Below are the code and all the weights of a small trained network. Each question names an input and a target symbol and asks about switching units off, where a switched-off unit gives its printed mean instead of its output.

import numpy as np


def w(rows, s, z=0):
    codes = np.array(rows[::2]) - 128.0
    scale = np.full(codes.shape[1], s)
    scale[-1] = z or s
    return codes * scale


def f(y):
    return np.maximum(y, 0)


def softmax(a):
    e = np.exp(a - a.max(-1, keepdims=True))
    return e / e.sum(-1, keepdims=True)


def log_softmax(a):
    a = a - a.max(-1, keepdims=True)
    return a - np.log(np.exp(a).sum(-1, keepdims=True))


def net(x, mask):
    ids = ['βδζηθλμξπτφω'.index(c) for c in x.split()]
    T = len(ids)
    res = E[ids] + P[:T]
    u = 0
    for l in range(2):
        q, k, v = (res @ M[l].T for M in (Q, K, V))
        z = softmax(np.where(np.tri(T) > 0, q @ k.T / 3**0.5, -1e9)) @ v
        res = res + np.where(mask[u], z, O[l][:, -1]) @ O[l][:, :-1]
        u += 1
        y = f(res @ A[l][:, :-1].T + A[l][:, -1])
        res = res + np.where(mask[u : u + 8], y, B[l][:, -1]) @ B[l][:, :-1]
        u += 8
    return log_softmax(res[-1] @ U[:, :-1].T + U[:, -1])


Q, K, V, O, A, B = {}, {}, {}, {}, {}, {}
E = w([
[169,180,49,139],'β',
[120,84,157,155],'δ',
[101,133,118,137],'ζ',
[123,159,102,143],'η',
[127,217,46,141],'θ',
[152,155,56,109],'λ',
[93,3,194,112],'μ',
[127,119,93,82],'ξ',
[105,155,112,152],'π',
[109,100,140,136],'τ',
[123,124,127,152],'φ',
[152,179,83,177],'ω',
],0.016)
P = w([
[166,173,158,146],'0',
[150,124,105,7],'1',
[104,117,125,162],'2',
[170,137,184,125],'3',
[102,129,108,75],'4',
[81,108,115,175],'5',
[182,133,182,132],'6',
[82,123,106,76],'7',
[67,100,106,186],'8',
[191,125,183,134],'9',
[70,120,100,76],'10',
[79,85,73,184],'11',
],0.02)
Q[0] = w([
[141,120,28,88],'0.h1',
[209,146,183,128],'0.h1',
[126,2,226,117],'0.h1',
],0.007)
K[0] = w([
[77,84,119,118],'0.h1',
[111,100,205,132],'0.h1',
[100,4,116,112],'0.h1',
],0.013)
V[0] = w([
[78,116,107,208],'0.h1',
[124,175,4,92],'0.h1',
[141,178,150,49],'0.h1',
],0.0029)
O[0] = w([
[190,39,189,168,100],'0.h1',
[186,58,22,151,253],'0.h1',
[255,89,210,131,162],'0.h1',
],0.0062,0.0004)
A[0] = w([
[110,111,110,249,58],'0.n1',
[87,79,79,182,254],'0.n2',
[87,201,139,176,97],'0.n3',
[155,151,81,67,161],'0.n4',
[92,131,121,97,30],'0.n5',
[149,133,74,116,137],'0.n6',
[51,157,89,85,240],'0.n7',
[96,202,152,105,145],'0.n8',
],0.013,0.0041)
B[0] = w([
[114,129,105,236,219],'0.n1',
[102,97,79,180,255],'0.n2',
[172,136,70,129,169],'0.n3',
[148,116,181,156,186],'0.n4',
[166,210,145,185,138],'0.n5',
[64,116,150,109,177],'0.n6',
[154,7,109,88,219],'0.n7',
[105,116,181,128,150],'0.n8',
],0.011,0.0093)
Q[1] = w([
[118,143,79,8],'1.h1',
[146,196,171,157],'1.h1',
[141,165,175,73],'1.h1',
],0.015)
K[1] = w([
[160,85,187,241],'1.h1',
[148,255,201,50],'1.h1',
[218,164,189,197],'1.h1',
],0.0059)
V[1] = w([
[127,175,176,99],'1.h1',
[210,174,109,169],'1.h1',
[90,116,254,211],'1.h1',
],0.0087)
O[1] = w([
[87,94,80,222,1],'1.h1',
[45,223,57,24,118],'1.h1',
[2,30,224,240,151],'1.h1',
],0.0094,0.0099)
A[1] = w([
[150,146,71,66,41],'1.n1',
[162,216,189,60,195],'1.n2',
[206,75,153,158,131],'1.n3',
[77,112,117,181,127],'1.n4',
[243,137,245,116,254],'1.n5',
[78,179,153,75,227],'1.n6',
[185,75,175,87,110],'1.n7',
[130,150,191,36,144],'1.n8',
],0.013,0.0062)
B[1] = w([
[114,163,152,2,168],'1.n1',
[168,134,216,119,188],'1.n2',
[125,103,113,54,251],'1.n3',
[82,208,172,55,232],'1.n4',
[191,222,66,162,210],'1.n5',
[75,118,190,196,193],'1.n6',
[211,118,121,198,209],'1.n7',
[32,177,75,117,214],'1.n8',
],0.0096,0.015)
U = w([
[122,178,207,185,180],'β',
[169,173,144,183,168],'δ',
[158,63,108,123,234],'ζ',
[136,130,139,102,114],'η',
[206,69,234,114,109],'θ',
[149,148,146,86,4],'λ',
[8,118,12,206,181],'μ',
[101,14,188,125,201],'ξ',
[128,139,134,101,77],'π',
[148,118,77,76,93],'τ',
[68,128,141,90,3],'φ',
[196,71,111,104,102],'ω',
],0.011,0.0069)

Each question gives the input, a string of symbols that net reads in full, and the target symbol t.
The units are the heads (3 rows each of Q, K, V and O) and the neurons (one row each of A and B). Each row of codes is followed by its name. A weight is (code - 128) times the scale printed after its matrix; where a second scale follows, it is the last column's (O, A, B and U).
mask holds one flag per unit, layer by layer, with each layer's heads first. A switched-off unit (its flag False) gives its mean, the last column of its rows in O or B, instead of its output. The means were averaged over made-up inputs and are rounded, as every weight is.
A unit's drop is (log p(t) with every unit on - log p(t) with that unit switched off) / (log p(t) with every unit on - log p(t) with every unit switched off).
The circuit of an input: a set's keep is (log p(t) with only the set's units on - log p(t) with every unit switched off) / (log p(t) with every unit on - log p(t) with every unit switched off). Starting from the 12 units with the biggest drops (on a tie, the unit counted first), units are removed one at a time, each time the one whose removal leaves the highest keep (on an exact tie, the one counted first), for as long as the keep stays at least 0.8.
circuit, biggest first: the units of the circuit, biggest drop first
k most important neurons: the k neurons with the biggest drops, biggest first
top k neurons in layer l: the k neurons of layer l with the biggest drops, biggest first
input ω δ δ η π, target ξ: circuit, biggest first => 0.n1, 1.h1
input ω ω ω π μ, target φ: 3 most important neurons => 0.n1, 1.n8, 0.n3
input ω η τ θ δ φ δ λ, target μ: top 2 neurons in layer 0 => 0.n1, 0.n7
input ω ω β η φ τ τ ω ω τ ω, target φ: circuit, biggest first => 1.h1, 0.n1, 1.n8, 0.n2
input π μ ω μ, target δ: circuit, biggest first => 1.n5
input λ μ ω ω μ ω ω δ ω β, target β: 4 most important neurons => 0.n2, 0.n7, 0.n1, 1.n3
input θ ω δ ω δ ω ω λ, target φ: top 3 neurons in layer 0 => 0.n1, 0.n3, 0.n7
input δ μ μ ω β, target θ: circuit, biggest first => 1.h1, 1.n8
input ζ ω τ, target μ: 2 most important neurons => 0.n4, 0.n7
input ξ λ τ φ μ τ, target ξ: top 3 neurons in layer 1 => 1.n5, 1.n8, 1.n3
input θ τ ω ω β ω ξ δ ω μ τ, target φ: circuit, biggest first => 1.h1, 0.n1, 0.n3
input ω ω θ β τ, target λ: circuit, biggest first => 1.h1, 0.n3, 0.n1, 1.n2
input θ λ δ φ τ φ δ λ, target μ: 3 most important neurons => 1.n8, 0.n1, 0.n6
input δ ω θ ω φ θ μ, target β: top 4 neurons in layer 0 => 0.n2, 0.n4, 0.n1, 0.n7
input ω ω ω λ ω δ ω ξ ξ, target ω: circuit, biggest first => 1.h1, 0.n7
input δ ω ω ω τ δ μ δ, target ξ: most important neuron => 0.n7
input ω ω ω δ ω μ λ η, target θ: top 2 neurons in layer 0 => 0.n7, 0.n2
input φ ω μ θ λ ω μ δ ω ω μ δ, target ξ: 2 most important neurons => 0.n4, 1.n3
input φ ω β λ φ φ φ, target δ: 3 most important neurons => 1.n5, 0.n6, 1.n4
input φ ω η θ ω θ, target τ: circuit, biggest first => 1.h1
input ω ω δ ω μ ω ω τ ω δ μ, target φ: 2 most important neurons => 1.n8, 0.n3
input λ ω φ ξ δ ω δ μ λ φ δ, target τ: top 3 neurons in layer 1 => 1.n8, 1.n1, 1.n5
input ω φ φ τ, target β: 3 most important neurons => 0.n2, 0.n7, 0.n4
input ω ω φ δ ξ δ λ, target β: 2 most important neurons => 0.n2, 0.n7
input ζ φ ω δ β, target φ: 2 most important neurons => 0.n1, 1.n8
input ω δ ω, target μ: top 3 neurons in layer 0 => 0.n4, 0.n2, 0.n1
input τ ω ω ω θ τ δ δ δ τ ω θ, target τ: top 3 neurons in layer 0 => 0.n7, 0.n3, 0.n2
